-95  17  47  -85  -40  6  15  35  58  7  -17  48  -58  0  -20  -23  -60  24  -42  -43  -39  97  -66  -25  -60  -34  17  -76  5  7  25  37  -108  -47  59  29  108  75  -24  -40  73  102  46  -30  20  80  115 : (15)
-64  11  -8  10  -41  -66  -56  -33  14  46  -65  34  -70  66  27  -15  50  35  43  -51  -84  -7  29  -31  -35  -35  50  34  22  34  41  98  17  -67  82  11  -59  91  -75  25  4  68  -23  -39  -27  -6  78 : (8)
-99  19  -2  -21  -47  15  -53  18  -4  102  24  8  -46  21  -46  -60  1  -37  10  -32  -52  6  -22  -31  -20  -46  51  -10  -13  -7  2  74  -38  -29  77  1  19  -3  -52  -17  -16  70  34  -67  -94  7  107 : (6)
-19  -102  -47  30  48  -48  -32  -80  -4  -67  -147  -44  -85  28  98  -9  -2  101  65  -49  -158  16  -13  24  -40  60  -67  20  -88  56  173  42  0  -43  66  79  -40  72  -2  33  66  -41  33  111  1  34  -8 : (15)
31  31  188  70  -81  75  -77  -20  -20  120  76  -96  23  -127  -13  50  161  33  -14  93  42  -103  44  22  19  -87  -216  -26  -173  -69  -198  50  94  59  43  -74  67  -143  -42  -5  -191  -55  -86  -109  -17  19  17 : (4)
6  55  -11  22  -99  -129  38  27  21  -150  -34  100  -30  105  -23  109  -36  151  -26  -9  -49  14  23  -68  -35  -80  -10  15  23  42  -69  49  47  -7  15  -15  2  182  22  96  58  41  -61  -56  185  32  -79 : (20)
186  -82  219  -13  -244  -13  31  136  196  118  69  -260  25  -87  213  119  138  49  -31  283  186  -95  125  2  -233  -164  -418  -60  -303  -86  -197  127  195  68  -161  -68  99  -305  70  57  -276  -60  -63  -130  174  205  -67 : (20)
-140  -41  -98  -85  -98  49  -72  -42  66  97  2  -193  -37  5  44  -113  -109  -43  57  42  -95  95  -83  -15  -154  -80  40  61  -58  14  80  64  -55  -27  62  57  109  -147  14  4  51  77  157  -82  13  100  154 : (6)
79  -45  -46  -72  -19  -132  -41  6  151  -4  -142  98  107  253  84  -83  -83  -12  -3  46  61  54  140  49  -20  -32  48  115  199  146  103  99  -56  -16  -181  -41  -422  283  -29  82  -74  106  115  113  -30  -24  -1 : (20)
-14  -86  14  -40  1  14  -77  -81  119  -60  -79  -181  64  -55  59  -23  -78  70  -7  83  -26  35  -35  25  -73  17  -86  73  -92  100  49  2  -22  43  30  78  -36  -49  71  22  55  -71  88  18  102  94  41 : (20)
-19  16  46  50  2  -51  10  -18  -52  -91  -47  168  -44  82  -46  18  14  123  23  -120  -82  8  25  -13  128  -89  82  52  38  52  -42  21  -11  -7  82  -11  -3  203  -73  8  30  83  -81  6  -42  -110  35 : (16)
98  124  -41  40  -100  -228  -93  -16  1  111  -130  208  80  291  41  34  129  -46  -10  74  27  -86  249  23  -48  -20  -58  45  256  47  -1  176  89  -101  -196  -183  -553  394  -114  167  -234  105  -12  48  26  -29  -135 : (8)
-4  5  -49  92  -85  85  -51  -37  -107  49  105  -85  -47  31  -39  -38  -5  56  74  36  -80  6  -18  28  28  -107  -137  27  -138  -93  -69  57  43  84  8  -74  91  -134  -19  69  -119  -37  53  -55  -77  -18  -68 : (8)
-117  -93  -152  -49  -57  81  60  -6  -209  -68  4  -279  68  -90  -62  33  -203  -81  -26  127  -235  -4  -147  33  -129  -68  -153  -23  -277  -33  -12  -121  9  31  6  61  296  -141  259  0  58  -11  200  70  200  155  -30 : (15)
-68  -24  -25  49  100  98  -24  55  -139  66  79  164  -88  67  -154  -136  -34  -29  19  -154  -82  17  -49  25  188  37  48  -79  -30  -51  68  37  -137  46  63  -19  -23  63  -87  -51  -45  5  73  78  -370  -119  25 : (8)
-112  20  -23  -66  -65  22  -70  -26  30  86  -6  -124  -4  -43  -13  -28  -40  -48  -27  64  -63  32  -61  -14  -143  5  -61  -42  -56  -7  28  51  -39  -38  51  24  42  -52  26  6  15  19  101  -56  67  138  78 : (8)
-91  58  29  -36  -111  -31  -14  99  -24  138  49  8  -27  -9  -66  24  42  -95  -54  32  -23  -67  2  -67  -99  -48  -21  -94  -54  -45  -70  79  16  -59  39  -24  46  -10  -2  -12  -65  75  -5  -104  0  81  64 : (6)
98  50  125  63  -132  -1  -43  -12  32  44  47  6  31  37  29  35  94  95  10  90  71  -19  96  30  20  -153  -176  36  -40  -39  -174  78  76  59  -70  -128  -42  -4  -64  70  -191  18  -57  -82  29  -11  -54 : (16)
2  -57  142  -34  -85  45  11  37  72  47  12  -123  -28  -108  72  29  40  45  -19  69  13  -1  -17  3  -88  -85  -169  -57  -190  -32  -70  34  19  13  27  18  181  -138  21  -36  -54  9  -16  -56  55  108  73 : (16)
-23  -27  44  -50  21  -61  53  90  -23  -30  -66  167  23  87  -53  -8  -47  -27  -58  -68  -33  -9  31  -3  64  -41  76  -30  45  67  5  4  -73  -33  -13  5  -73  233  1  -42  5  123  10  81  -66  -41  64 : (3)
-138  -24  -96  -171  -129  25  62  39  52  -72  -2  -196  35  -42  -14  9  -256  -28  -78  116  -96  144  -160  -29  -240  -78  -60  -53  -103  11  20  -45  -97  -17  -10  75  268  -68  190  3  154  85  207  -37  286  246  63 : (3)
-20  -193  -54  -18  -4  -7  120  115  16  25  -48  71  -282  152  168  -118  -35  73  150  -185  -138  111  -18  -2  -20  -84  48  -41  -128  -46  234  128  -67  -58  33  78  177  -22  -94  -45  28  135  46  98  -273  -37  106 : (4)
-55  -56  24  -11  -59  97  0  -18  7  3  42  -135  -86  -70  30  -33  -49  81  39  8  -81  81  -95  12  -54  -81  -115  -24  -183  -53  -1  21  -33  37  73  34  254  -164  14  -14  20  -3  61  -44  4  78  58 : (15)
-87  33  94  14  59  49  -45  64  10  90  56  164  -151  -25  -100  -64  66  28  -26  -149  -15  18  -56  -40  76  90  12  -160  -24  -51  55  96  -122  -18  140  17  19  48  -135  -66  7  -9  -30  -28  -255  -10  80 : (8)
79  109  -54  101  -115  -146  -48  -38  -70  8  -47  144  -5  219  8  64  89  77  33  37  -46  -43  151  8  -7  -75  -105  41  110  -18  -54  130  108  -31  -105  -157  -267  248  -81  170  -164  44  -40  -3  60  -35  -173 : (4)
-114  63  58  46  -21  20  -136  -64  -66  88  20  -42  46  -90  -122  5  82  -31  -12  -1  -63  -119  -7  -41  54  -32  55  54  -44  39  -121  20  45  0  170  6  -16  -19  -31  -20  -27  -10  -60  -121  -32  -41  111 : (6)
-88  -20  81  8  -38  131  -15  -27  -19  25  82  -46  -80  -67  -39  -64  -22  82  50  -67  -61  74  -85  4  69  -143  16  24  -122  -38  -80  14  -52  54  140  18  270  -128  -57  -61  13  58  1  -98  -102  -38  154 : (4)
-53  35  -31  29  7  -29  19  60  -152  16  8  159  -36  94  -118  1  -5  -31  -26  -74  -103  -36  7  -8  70  -10  10  -74  5  -29  -6  33  -33  -24  17  -44  -43  178  -21  5  -42  61  16  50  -108  -43  -28 : (4)
-55  25  -66  -61  104  -155  -24  111  -86  119  -142  308  48  216  -105  -65  7  -213  -92  -92  -56  -87  108  6  44  148  128  -106  218  81  169  81  -114  -139  -83  -36  -467  451  -55  -18  -70  130  84  199  -222  -49  17 : (8)
-17  19  131  24  -38  -26  61  77  6  -67  21  179  -105  23  -43  45  37  137  -11  -124  -19  17  -2  -54  90  -107  45  -42  -29  0  -90  42  -21  0  101  1  143  115  -76  -33  32  89  -127  -62  -49  -57  63 : (3)
-112  -14  -10  -49  20  20  -98  -72  -5  75  -68  -65  50  -17  -31  -70  -27  -68  -7  5  -81  -2  -24  20  -19  9  48  43  8  69  46  20  -54  -34  74  39  -80  50  -6  -29  13  44  86  11  -37  18  139 : (8)
-85  -21  25  -32  -66  11  18  -37  43  -120  -20  -65  -48  -41  2  25  -88  139  13  -30  -94  86  -91  -39  -37  -116  31  50  -84  47  -39  -12  -23  9  129  73  240  -16  34  -5  142  55  -5  -81  142  48  99 : (3)
-50  -50  -39  -38  -18  34  -23  6  -39  98  -13  13  5  108  -4  -124  -58  -71  47  -26  -61  41  17  47  37  -101  63  57  18  15  40  50  -66  -3  -24  -25  -54  50  -44  -22  -73  128  112  42  -170  -59  113 : (8)
-74  76  28  5  -78  -29  -78  -30  17  72  0  14  -32  14  -32  6  54  20  -1  1  -38  -10  10  -39  -47  -41  -3  -1  19  -2  -45  90  13  -41  77  -26  -25  47  -65  30  -27  45  -22  -105  21  34  60 : (8)
-90  -98  -105  -14  85  -115  -18  -87  -135  -98  -238  -87  59  -11  18  68  -43  -41  -16  6  -253  -102  -13  17  -75  100  -12  33  -83  133  146  -59  41  -101  74  119  -103  196  139  9  113  -16  60  181  155  64  8 : (15)
-11  -55  118  -49  -50  69  8  57  137  -6  55  -57  -51  -63  23  -32  -44  90  -21  10  52  78  -58  -15  -29  -64  -77  -45  -126  -4  -33  43  -69  58  44  41  163  -115  -4  -38  15  -1  20  -68  -25  74  84 : (20)
-84  -97  -44  42  101  82  9  -12  -204  -30  -10  5  -20  -12  -105  -60  -64  -20  31  -99  -187  -36  -70  43  147  -12  30  8  -141  9  39  -58  -53  39  101  49  94  29  37  -61  20  1  65  117  -182  -94  48 : (4)
-88  -76  1  -178  40  -3  5  66  77  34  -100  -43  91  -19  -14  -67  -149  -139  -117  51  -23  53  -59  27  -115  78  -12  -92  -4  85  128  -24  -165  -54  -46  79  -74  105  103  -75  64  70  190  122  23  150  117 : (3)
6  33  52  -18  -53  -72  -25  -7  106  -50  -55  88  -20  73  23  14  -7  109  -20  -15  12  59  28  -21  -25  -37  -16  8  65  53  0  71  -34  -19  4  -13  -80  154  -51  44  22  52  -17  -26  63  32  12 : (3)
-8  2  25  33  -46  -94  -7  9  -99  22  -83  -21  16  -7  7  111  94  -21  -34  55  -102  -137  61  -9  -72  1  -134  -46  -101  3  -39  34  110  -62  12  -14  -57  100  49  35  -75  -4  -49  30  109  62  -48 : (4)
-52  13  35  70  -11  47  -71  -86  -58  -1  11  -21  -46  -28  -42  -11  40  96  48  -42  -92  -3  -26  7  68  -53  -29  44  -76  -5  -50  32  15  31  124  -3  67  -15  -56  12  -11  -20  -29  -52  -47  -43  40 : (4)
-47  -40  11  -80  -33  16  70  95  -20  -16  5  53  19  52  -50  -37  -121  -34  -46  -17  -37  54  -35  6  11  -99  30  -32  -26  17  -18  -14  -94  6  -28  6  86  82  45  -46  11  128  84  38  -31  14  75 : (3)

156  -59  91  171  -102  77  -65  -164  -228  24  91  61  -68  177  179  -24  -48  171  30  68  9  135  51  165  107  -63  64  13  141  -98  19  -29  -152  -50  -19  109  25  -10  -36  -121  104  103  -139  25  146  36  -147 : (24)
-51  -61  -40  -25  79  7  -247  227  38  184  -164  -24  71  -89  -107  -161  -71  -69  -69  49  -67  -10  13  64  -8  -28  0  69  -57  98  -17  34  -12  -107  -56  -6  236  22  65  -48  -170  -92  67  -144  150  79  -186 : (21)
-15  249  -36  -416  33  148  -213  189  354  88  -465  47  293  -329  -241  224  27  -242  154  0  -389  -145  -259  -431  -41  -199  131  96  -68  328  -480  -40  294  -126  81  -517  58  -45  -8  25  -393  -54  241  -49  -34  340  -218 : (30)
-55  82  -28  -62  210  16  -235  443  223  158  -324  153  219  -140  -310  -123  -357  -47  -205  373  -162  -56  198  -53  24  -10  -195  120  -218  340  -350  -120  194  30  7  -291  256  -68  318  23  -552  27  229  -3  115  237  -20 : (30)
-271  229  -11  -126  -15  52  -34  169  251  110  -45  6  -9  -312  -44  46  -32  -154  70  182  -68  -22  114  -22  193  41  129  40  383  151  -265  25  45  -39  -39  -293  182  186  93  204  -352  -106  287  238  -84  109  -349 : (31)
49  -128  120  -102  -135  96  -182  48  219  -52  -345  -82  191  -13  -117  89  -51  -221  -31  -134  -162  -47  -374  -354  -177  -394  151  168  -524  -12  35  -250  205  -153  97  -99  -91  -101  -292  -67  -90  -219  -46  -147  160  33  0 : (24)
19  11  67  71  -29  73  -48  -5  49  -89  -8  172  3  30  21  -25  -182  175  -78  190  65  152  131  33  249  62  -28  19  119  74  -4  -174  -65  -20  -73  -11  21  82  106  -146  -137  35  55  -63  49  -32  -30 : (18)
-251  85  -84  -91  74  39  -41  201  113  158  -156  -91  97  -151  -41  -48  48  -125  15  161  29  -94  8  59  77  10  45  -14  101  180  -12  53  121  -4  -118  -163  324  49  -97  2  -6  -180  160  -91  174  165  -339 : (31)
143  -65  203  207  -147  86  -61  -72  34  -176  312  318  -54  138  187  -49  -271  222  -213  164  102  233  167  78  357  59  68  115  158  -119  93  -127  -312  -117  -37  158  -223  271  271  -151  -343  128  -27  82  -180  -280  213 : (30)
69  -38  122  -14  -89  107  -23  -4  152  -37  41  116  200  1  52  43  9  -93  -58  123  -241  -20  -183  -87  16  -165  113  150  -18  35  -207  107  -113  -41  159  -159  -192  -46  8  86  -226  -38  -65  156  -30  92  54 : (35)
264  134  213  -15  -284  236  -103  -199  -82  8  345  184  106  83  421  299  120  -47  101  -98  -138  -22  -224  -130  166  -272  461  157  209  -219  -134  225  -229  -293  66  -92  -276  297  9  -108  -215  211  -95  220  -316  -57  -26 : (30)
221  62  27  10  -41  123  -140  -97  -196  90  48  137  17  92  147  21  -1  140  81  70  -148  73  19  110  122  -21  91  17  238  27  -173  110  -139  -107  -8  -25  34  15  98  -132  -43  200  -75  17  41  156  -164 : (29)
-150  -78  4  36  18  65  -146  223  48  94  -174  -81  134  -19  -37  -54  -43  -88  -90  117  89  -38  -56  23  -23  -124  71  69  -247  70  129  -73  122  -63  -84  -26  248  5  -142  -115  36  -184  21  -189  234  29  -175 : (21)
-209  155  -44  -100  96  -77  5  241  215  241  -205  -91  34  -107  -115  -122  -205  -251  -92  198  -33  -201  131  -28  58  -79  -88  21  -14  156  -89  -95  253  42  -96  -220  326  65  -14  161  -326  -126  293  127  153  244  -256 : (30)
55  -188  -137  -114  46  23  -111  58  -109  95  -232  -158  8  260  31  -309  -4  -74  -119  -80  40  -76  -181  148  -25  -16  -3  -54  -316  74  522  -89  149  -152  -236  303  268  -22  -303  -317  349  -198  -121  -502  418  88  -125 : (24)
-229  -84  26  169  138  -12  -221  405  116  163  -111  36  165  -141  -151  -141  -192  -8  -210  286  133  13  186  94  43  -17  -90  113  -158  118  -37  -22  -13  11  -54  -85  309  40  169  -33  -279  -128  148  -101  154  -20  -113 : (31)
-95  48  30  -55  -134  58  -79  5  39  105  4  -110  -80  -45  130  1  26  -165  52  -76  28  -32  -73  -1  91  -122  239  40  107  -85  133  -31  30  -178  -100  17  130  206  -165  0  -40  -130  73  39  40  -21  -290 : (25)
169  -142  35  18  -113  95  78  -209  -157  -66  56  -19  40  383  279  -93  45  36  -83  -44  95  -32  -226  91  101  -105  101  -33  -171  -87  478  -58  -4  -99  -159  263  -17  33  -341  -334  382  -65  -215  -315  247  3  19 : (30)
411  -294  24  -60  -115  -28  -90  -300  -194  67  -85  -117  -69  387  109  -299  25  -103  -40  -307  -317  -31  -360  74  -175  -212  18  39  -235  -164  297  8  -112  -169  37  373  -145  -190  -294  -98  214  -54  -337  -172  303  146  29 : (24)
-233  209  4  -152  -164  140  5  -35  80  91  -142  -194  -7  -182  125  251  192  -205  260  -52  43  -86  -162  -140  70  -200  341  -17  187  4  -23  -58  224  -113  -93  -243  214  142  -369  20  147  -181  143  53  84  124  -521 : (25)
-223  96  50  57  -33  65  -165  166  139  32  -91  46  -30  -248  -60  73  -120  51  29  141  143  137  179  -34  213  11  92  43  196  66  -101  -171  9  -71  -86  -148  205  188  95  -31  -235  -79  223  9  5  -79  -289 : (25)
-286  280  14  -86  14  119  -78  122  194  138  -60  52  191  -449  -6  297  203  -41  241  155  -41  -23  22  -138  179  -40  174  21  497  172  -475  200  -44  4  28  -506  184  118  66  97  -227  -39  289  126  -107  170  -464 : (35)
-221  223  -76  -67  -4  96  -116  225  -32  240  -7  -72  -63  -124  112  6  -18  -113  60  172  104  -71  169  156  178  28  211  -10  261  92  -18  54  133  -137  -201  -124  417  270  5  -10  -92  -32  205  79  52  100  -456 : (25)
118  -114  209  344  -82  23  -46  -48  -6  -186  281  346  -114  154  95  -143  -407  349  -267  304  154  325  353  186  374  137  -109  92  179  -87  36  -226  -336  4  -24  187  -160  166  370  -107  -361  155  -17  125  -76  -264  221 : (18)
2  1  34  63  -61  61  -67  -65  -72  43  78  46  -57  -11  104  -42  15  88  48  70  -11  112  52  146  159  38  87  6  298  -12  -30  48  -170  -59  -45  33  69  69  22  -36  -8  6  -15  24  57  24  -218 : (21)
-259  156  -59  53  60  99  -103  190  21  40  11  120  -62  -217  -2  -12  -74  204  34  315  202  186  339  216  359  273  36  -56  476  201  -94  -38  -68  -11  -194  -108  334  210  212  -104  -98  -3  217  -54  29  -20  -357 : (21)
358  -230  67  -60  -167  49  -10  -289  -102  -82  -61  -34  -38  393  134  -191  -40  -60  -74  -177  -239  9  -331  7  -72  -193  67  50  -267  -114  298  -117  -29  -147  22  296  -215  -131  -294  -140  191  -53  -305  -137  237  82  113 : (29)
-129  226  55  -179  -53  170  -92  133  244  33  -243  31  244  -224  -38  306  26  -145  114  97  -71  -102  -149  -323  69  -226  202  78  -44  165  -267  -87  244  -74  3  -432  96  75  -111  -51  -205  -65  206  -8  -21  163  -235 : (30)
-173  107  -2  -62  -34  36  -85  158  167  71  -63  2  -91  -159  -54  -77  -153  -102  -27  157  -33  41  141  53  163  46  86  51  201  98  -88  -103  53  -77  -73  -95  170  161  84  121  -293  -101  186  157  6  32  -243 : (21)
108  -123  43  79  -40  110  -179  46  -148  64  -81  -2  86  147  64  -54  -31  36  -43  61  -38  40  -89  94  -44  -140  95  74  -195  -6  72  -17  -9  -106  -18  81  102  -67  -97  -174  105  -11  -156  -143  220  62  -98 : (25)
134  -217  272  227  -280  126  -73  -117  -10  -158  212  70  59  263  285  63  -105  -4  -186  -68  164  83  -204  -95  82  -314  265  183  -347  -317  378  -169  -140  -208  1  225  -246  193  -190  -224  -10  -71  -192  -58  -12  -324  195 : (29)
-84  151  -37  -203  -58  90  56  -99  117  -1  -145  -40  35  -61  78  97  104  -67  134  -33  10  -59  -138  -122  188  -36  126  -75  193  108  75  -80  135  -64  -147  -134  115  112  -238  -132  102  -111  132  -167  93  135  -287 : (30)
-201  91  -85  -62  121  -2  -134  286  114  180  -256  -42  44  -124  -138  -111  -161  -70  -65  194  70  -59  153  31  100  18  -66  -5  -23  205  -10  -124  203  -22  -158  -135  394  71  29  -53  -163  -110  236  -125  207  144  -286 : (29)
26  -83  140  -118  -175  106  -13  -91  262  -85  -47  -11  220  -46  61  117  145  -233  9  -118  -223  -75  -429  -282  -49  -299  229  154  -143  -50  -23  47  -48  -121  145  -132  -264  -8  -246  44  -102  -206  -66  10  -28  16  24 : (35)
98  -143  60  168  25  -64  58  22  -90  115  -3  -24  26  340  75  -265  -258  -46  -256  202  16  -101  62  180  -13  -134  -155  46  -287  -40  208  -103  55  69  -51  152  118  -96  -98  -28  -12  -25  -95  18  312  137  56 : (30)
-309  54  -102  -11  171  -5  -109  277  105  193  -200  -53  129  -234  -129  -78  25  -10  1  211  112  -34  124  91  110  86  -78  -36  151  228  -56  55  52  50  -137  -180  419  21  17  -50  -34  -167  220  -203  218  145  -369 : (31)
152  -164  143  256  -119  41  -100  -189  -191  -43  118  89  -71  165  158  -48  -71  233  -20  2  91  212  43  128  132  -65  31  34  92  -171  122  -89  -259  -61  -15  200  -49  15  -18  -179  86  58  -154  -72  128  -112  -58 : (24)
197  -35  216  158  -142  214  -377  101  -74  22  133  240  199  -25  147  212  -54  106  -33  32  -52  132  -65  -104  63  -241  291  232  -94  -121  -208  83  -230  -264  104  -79  -124  169  214  -204  -334  183  -84  21  -181  -156  39 : (24)
-11  64  -16  -209  -102  232  -25  60  20  103  69  -54  301  66  295  141  319  -270  45  -11  -115  -249  -418  -60  -4  -223  401  81  -80  41  103  339  58  -221  -42  -135  33  141  -292  -146  156  -113  -92  -116  13  137  -153 : (35)
-30  -159  128  280  111  -12  -329  235  53  84  -12  213  178  -195  -161  -72  -160  215  -140  190  25  202  191  48  82  0  -138  149  42  38  -254  50  -334  3  89  -69  70  -19  374  -67  -402  35  64  -86  16  -99  -8 : (31)
-101  -59  -25  -59  72  -13  -172  215  155  109  -289  -57  111  -56  -147  -124  -131  -108  -116  33  29  -57  -41  -89  5  -101  -55  47  -257  115  122  -160  154  -75  -101  -35  233  17  -75  -122  -124  -177  132  -258  224  60  -128 : (29)
138  -90  -24  -147  -140  59  60  -171  -9  -82  -124  -90  -152  278  74  -213  -99  -104  -51  -37  -150  14  -170  81  37  -41  78  -16  -110  17  302  -226  138  -112  -91  225  -27  -39  -288  -54  180  -136  -147  -62  254  105  -58 : (24)
-178  196  -20  101  63  23  67  131  -29  198  235  103  -28  -81  140  -81  -65  38  -27  416  18  -15  341  322  277  168  -2  -9  556  119  -261  235  -147  82  -64  -177  252  151  246  175  -242  88  168  342  -13  171  -303 : (35)
12  -83  76  -60  -66  168  -194  14  94  -43  -219  13  288  -118  -35  187  183  -20  100  -73  -109  31  -343  -226  -67  -231  180  100  -171  63  -90  19  -13  -109  78  -167  -43  -100  -195  -182  77  -134  -76  -270  104  52  -122 : (31)
-166  36  -51  -223  29  15  -30  136  300  27  -351  -98  133  -93  -136  -37  -51  -209  -49  -11  1  -132  -172  -224  47  -108  3  3  -214  176  159  -212  283  -55  -131  -130  178  44  -236  -102  -60  -268  193  -279  192  112  -156 : (30)
